[ -74  -55 -121  844  297  118 -161  629  163 -293  417 -368 -456   97
  239 -338  216 -336  229   21 -463 -334 -116 -193 -147   84   21 -391
   48   15  -25 -609  -10]	Retu
[ -58   69  -23  -30 -160  309   77  119  129   67  -39  -19  108 -318
  131  -72 -248 -111    1   15   41  -76  -33  -22  113  439   52  -24
  -27  139   18    9  173]	Govep
[ -29    3   89  -33 -163  -22  -47   55   -1  131   22  -21  -94    2
 -166   13 -185 -137  -31 -266  -77   -5 -139  138   89 -115  203  278
  113    5  173  215 -128]	komi
[ -46   35  302  -34 -230   91  -91 -216  -67  126 -108   23 -174 -496
  -96  170 -112 -177  103  182  -74  104   80 -183  326   58  -55  148
  -52  226  103  331   43]	komi
[ 638   18  -44 -258  -73 -130  277  130 -244  137  -25  298  143   45
  224  230 -171  373 -360 -150 -292  356  217  177 -205   44  113  -62
  417  247 -197  339  319]	rasu
[ 349  229  -22  154  304 -223   71  103 -228 -225  -62   62 -114  212
 -207  229  209   82 -301  115 -276  206  127  -27  115 -362 -118  -35
  477 -314 -236  -41  -68]	komi
[ -76   83   47  -39 -103 -224   -9   16  124   74  -22 -153 -168  111
 -313 -143 -258 -258  -14 -258   16  -35 -151   79   79 -288  311  226
  164   59   22  256 -209]	Raz
[  36  164  -33  257  254  288 -152  -57  -82 -171 -193 -233   38 -154
  -74   27 -141 -319 -260  337   -9   68 -163  170  221  -85  -87   97
  337 -130 -215 -109 -268]	Bim
[  27   50 -128  229  256   16 -127  258  221 -149  334 -321 -214  -25
   76  -97  118 -137  -54    0  -90   13  106  169    0   89  -61  -88
  231  190  276  -78  248]	Govep
[ 103  183 -221   33  141   31  105  196 -138   23  175  229   18  251
   58  134  276  374  -50  -56 -204  -18   97  135 -278  -55 -281  -67
  108  -82 -259 -148  162]	rasu
[  88   -3  -32  118  -20  -24  -57   16   28 -118  211 -155  -74  -49
   20 -129 -158 -276 -334 -152  -16   11 -195  -15   10 -212  155  167
  262   35   61  198 -194]	Zusiv
[ 229   27 -158  248   55  -49   30  207  227   54  111  -95 -434  201
   92 -110   -2 -361 -259  -69  -45  155   51  219   80  136   35 -256
  379  -61  -56  -11   44]	rasu
[ -23  -22   41   40   49  -70 -168  -82  -53   52  276 -103 -140   45
 -136  111 -307 -346 -235  -15   28 -110 -109  108   17 -355  213   39
  375   47  -27   14 -195]	Raz
[ -68 -154   55  167  -24  323 -171  192   45  350  205  -93 -121   50
  -87  280   15 -481   26 -181  -87  -94 -109  242  -65 -130  -86   72
 -116 -549  402 -104  371]	Zusiv
[  16 -102   44 -168 -522 -428  -30 -270  -26   13  -65   14  290 -290
   99  -56  279  743  405   36  220 -147  112 -289 -130  303 -150  135
 -732  540  -41   43 -263]	ropor
[  86  -93 -186   84   32  239  132  233 -357  178   98  104  142  -76
  285  328  137  -11 -204 -175  262  -81 -249   54  -32   38  -34 -368
 -178 -574  209 -226  -78]	Retu
[ -33 -125  -13   61   21   17 -216  103  101   14  139 -223   -9  -55
  -93  -21 -205 -282 -132  -25 -154 -147  -50   28  119  -71  154  157
  162   -7  151 -157   45]	Raz
[  21 -135   41  255 -154  -60 -257   30  232  149  354 -594 -469   -1
 -205   99  -10 -437  -38 -126   85  -11 -145  356 -169 -251 -111  338
  -88   62   56   98  -88]	Govep
[  -7   50  -46   77   27  -65 -129  140  117  -33   99 -305 -173   12
 -106   -6 -336 -432 -195 -159   77  119 -148  224   52 -202  308  112
  392   65    4  109 -116]	rasu
[  12   31   93  -70  156  -55  -96 -154 -243  104   35  118  153  154
  -63  215   -1  -42  263  -64  216   47  -11  269  -97  -11   81 -274
 -133 -133 -198    0  -78]	rasu
[  46  -71   26  183   55  158  -20   60   -8  -69  -57 -214  -17  -40
  -28 -208 -120 -338 -145 -244   28   95 -331   85   38 -151   12  258
  155 -133    9  251  -12]	rasu
[-187  -40  100 -326  -34  262  240 -127   53  139   38  294  512   27
 -165    5 -260   47   92 -281  244  -37 -245   18 -109 -103  148  241
 -290 -255  183  211  160]	rasu
[   3  -63  153  634  327  147 -279  544   77 -380  323 -496 -899   -4
 -172   43  323 -343  253  -38 -479   30  126  119   15  143  -32 -158
  239  182 -156 -261   99]	Bim
[  50   -1   63   25  306   16  119 -110 -122 -100  -76  -47  286  121
 -218   91  -92  334  222  203   56  -76  -66  153 -194  -70   96  -65
 -267  -59 -165 -380  -93]	komi
[  26   80 -113  -76   -2 -287   28  171 -174 -105 -197  -40 -322    7
  116    4   73  182   -5  -89  -70  241  114    7  -50  150  135 -197
   54  180 -164 -142 -153]	komi
[  62   49  -75   16  -33  -97   83  102  112    3  -19 -200  105   47
 -131  -67  -72  -27   33 -135  143  128  -99  102  -18  -60   42  180
 -144  -71   45   84   -9]	Bim
[  68 -112   45  -10 -170   68  104   16  102  138    2   46  -41  -34
   31   24 -126 -127  -36 -142   -4   25  -28  -69   81 -126   41  156
   44 -198   71  161   95]	Govep
[-227  -50  200 -129  329  434  -36 -104 -162  -92 -130   89  301  -34
  -98  109 -165 -168  252   19   35  -25 -173   46   19   86   93   41
 -243 -274   12   64  302]	Zusiv
[  97  104  134  102   32  152 -135  -92 -359 -140 -373  -41   69 -203
    2   39  -48  206   38   28 -153  196  -21   -5  210  284  -56  220
   53   37 -294  210  -58]	Retu
[   1  -47  -54   27  195   34 -152   -8  100   -1  264   -6 -258  -66
  105   39  333 -198 -123  209  -74 -179  139  -41  -14  135 -298 -301
 -245   25  104 -210   99]	Retu
[ -42   56 -124  -25  190 -167    4  187  169 -137 -129  -81  202  116
   32 -279  205  169  110   22  -22  166   31 -116   45  335 -201  -52
 -327   24   98 -204  178]	ropor
[-268    9  -78   55   62  141 -107  155  114   77 -172 -115 -137 -156
   59 -138  -63 -194   68 -140   96 -114 -121   60  114  -36  -32   -2
 -154 -164  126 -211  -49]	fir
[ 178  -33   62  130  131   13 -201  128  162 -151  201  -47  113 -132
  -89  138   14   21 -167 -308 -233 -208   23  193  -58    9  319   89
   19   17   94    4  267]	fir
[ 204   88  135  740  419  390 -329   17 -488 -452  520 -163 -181  -61
  210  160  329 -100   31  174 -282   85   57  188  -23  320 -170 -359
  474   -4 -390 -161 -244]	Retu
[ 223  -10  -35  419  -29  -25  -89  -64  335 -133 -170 -350 -157 -174
   37 -131   87 -139 -140   15  -57   78  -55  150  104 -135   95  152
  181   32  -78   92 -240]	Retu
[-289 -110 -150 -314    8 -193   57  335  -26   63  -25  -74  107  142
  -60  -19  106   86  437  -40   69 -241  -20 -143  -26  -75   73 -113
 -436  -96  313 -336  -58]	rasu
[  15  -77   99   86  -29   72  104  -11 -177   -2   76  -76 -188   -9
  -79  -17 -232 -118  -12 -119  -60   42 -182  -20   17 -142  226  147
  134    0    6  162  -24]	komi
[ 122   89  -44   -2  195 -225   40  129  -16 -164   54  -20   47  199
  -30 -111   75  302  103  -40   40  239  128  148 -117  273  -17 -175
  -38  245 -122 -131  -64]	Bim
[ 374  -26  102 -141 -327  245  280 -387 -163  150   47  281  523 -251
  122   46 -177   54 -333 -112   48  176  -72  -52   34  127  137  189
  -24 -216   51  463   37]	ropor
[  46  109 -109 -117   17 -160  -40   61   27   17   30    7   17   58
  -14  -28 -185   91 -320 -101   13   78  -19   98   14    7  145   75
  238  186   65   45  -93]	Retu
[-371    7  -41 -213  -47  219 -117  243   56  202  104   46  -65  -98
   20  161  -48 -132   12  -98  -12 -158   -7   34 -234    2 -124   22
 -111   -8  341 -256  391]	ropor
[-164  270 -245  -45  -85   31  367    9 -324   -9 -336  124   94   79
  154  -70 -307  481 -111   15  366  363 -206  -32  -98  389  156 -114
   25  -21 -314 -123 -240]	Govep
[  37  131  -16   10  482 -118   15  129    4 -116 -111  -50 -328  282
 -206  -45  215   85  -43  -43 -170  182   41  211  -64  -58 -101 -101
   41   19 -158  -32  136]	Govep
[ -87  -66  101 -146  101  -62 -126  -39  -87 -124  131    6 -109  -43
  -37  104 -103 -115   54   11   46  -95   10    4  122  -54  155  -51
  138  191   17   31 -127]	komi
[  61  -10  -54  218  387   44  137  207  506 -249  341 -357 -286  153
 -102 -356  108 -201   95  152  -34  -89  -92   98  -13   87 -116  -98
 -257  268   73    2  -26]	Zusiv
[ 109  108   22  235   -5  -79   50   71   43  -84   41 -252  -61  -12
 -174 -170 -178  -76  -28   -5 -126   54  -70  -94  146 -256   99  240
  255   31  -98   98 -207]	Retu
[  75  162  -93 -462  248 -226  155  217    1   28 -120   49   80  184
 -213  220   11  446  -40  -18  107  237  204  200  -81   32 -204  -25
  -80   95 -102 -138  154]	Govep
[-146 -145  -39  -24  -52 -111 -167  317   -8   -2  -62 -243 -245 -120
   22   -9 -174 -168  118 -157  -41 -111  -49   26   66 -113  347  -24
  141  216  171 -189 -110]	Bim
[ -60  165 -123  111   37   96  173  110  186  -49 -259 -173  212   41
 -124 -134 -110   58   54  -87  221  118 -317  145    8 -125  -80  300
  -45 -108 -143  144 -106]	rasu
[-216  -56  154  -48  135  202 -110 -314 -229 -127  132    5   82 -158
 -229  162  255  -39  204   -4  271 -193  -97  126   13 -209    4  -49
 -147 -148  -42  -93 -420]	Bim
[  95    1  -14  466 -198   95 -171   76  465 -150 -154  -69  -36 -399
  220  -23   84 -366 -231  -32 -187  -47   11  -38 -186   33  211 -117
  209   42 -143 -238  133]	Bim
[-343  -12  128 -220   17 -112 -183 -247   52  -48 -328    8 -121 -179
 -210    6   86 -300  138  220  114 -118  -28 -190  226  140   65 -103
 -192  129  -55  -83   58]	komi
[  10  139   78  299  207   68 -221  465  251  -31  185 -390 -621   14
 -311   16  188 -560   45    7 -475  -11  203  100  162  -48 -200   24
  260  -82  126 -105  339]	Govep
[-306   -5  -40 -245   23   54  343 -127  533  -96  -41  -67  -82  119
 -298 -211  -54 -148  189   77  453 -195 -150  -47   25 -146   71   20
 -261  -14  -69   -5 -214]	Zusiv
[-231  -24  169  -91  -51  363   56 -320 -294  -50   14  -77  148 -118
 -262  121 -134 -132  169 -172  175    5 -161    5   -7 -287  167  347
  -53 -439 -164  135 -167]	Retu
[ 290  178  258   42  116 -404 -196 -145   42 -441  274  -78  248  309
 -333 -222 -209 -103 -261 -143 -362  178  -38  -28  -47 -298  183  578
  416  247 -163  583 -292]	Govep
[-124 -124  -94 -110  -71  -35   65  311  122  -58  202  -74 -242  111
  109  -54 -118  -34  101  -51   41 -170   -4  -37 -112   43  101 -125
   33  191   51 -211 -181]	Zusiv
[ 303  -37   27  -81 -146   68  308 -118   89  200 -237  246  303 -117
  142 -125 -384   45 -347   35    3   89  -34 -123  -69  124  124  -26
   68  -31   71   95  333]	Govep
[ 394   24   90  221  206   72  -55   14  335   19   64 -311  159 -148
 -206  -33  -51 -259 -237 -158   39   81 -129  334  190 -210  -90  240
 -218 -306  135  164 -184]	Govep
[-624   66   71 -336 -145  133  -87 -208 -108  -17 -161   26   96  -91
 -257   90 -161  -74  231  -28  379 -216 -215   26 -146  169  183   53
 -150  137 -143 -106 -134]	Raz
[  47  -14   91   17   64  -58 -124  -18   16 -103 -106 -133  200 -263
  -62  192   73  145  144  162  -24   67  164   -4  -15  203    3 -108
 -191  111  -25 -234  131]	Raz
[ -15  107  -37    0   19  -87  136  -78 -153  -69  170 -154 -155   50
 -128  -10 -414 -209 -277   22  176  176 -140   18   28 -323  288   71
  542   65  -46   66 -235]	komi
[ 357 -171  161   68 -345    2   78   -2  -24  272   86  157  -73 -283
  267  191 -246 -306 -114   60 -128  181  141 -306  240   15   32  -44
  118  -52  238  426  395]	rasu
[-477   81  -80  187  345  139  221  242   19 -324  205 -341 -345  470
 -379 -272 -131  -74  526   54  105 -126  -68   26 -129   70  245 -157
  289   -8 -223 -427   74]	Raz
[ 239   43  -23 -193 -212 -309  217  -62   92   58   33  150   62  126
   -3  -63   63   85  -81  -82  -45  289  179 -134  -25  227  101  -44
  -34   80   60  318  256]	Zusiv
[ -78  125 -279 -256   18  -36  239 -320 -370  -80  -55  369  426   67
  328  -33  -77  311 -278    0  307  290   26 -162  -53  278  208 -232
   82 -254  -92  -35  129]	fir
[-213   97  -29   -9  262  178  137  277  282 -157  -66 -230 -239  202
 -400  -90  297  -31  255   81  -87  -25  -38  160 -109   35 -303  107
 -203  -58 -100 -214   59]	rasu
[ 356   83  189  302  -46  133  -63 -360  257   48 -255 -161  210 -430
 -135 -114  -75 -499 -293  361  -56  -82  -96  -83  419  -82  -63  126
   89  -72   67  336  -30]	Retu
[ 176  112    2 -163  -90  -32  439   18   43   38  -74  310 -133  224
  116 -127 -358  194 -188  -82  -20  340   84  -73 -155  314  162  -39
  296  244 -132  419  460]	Govep
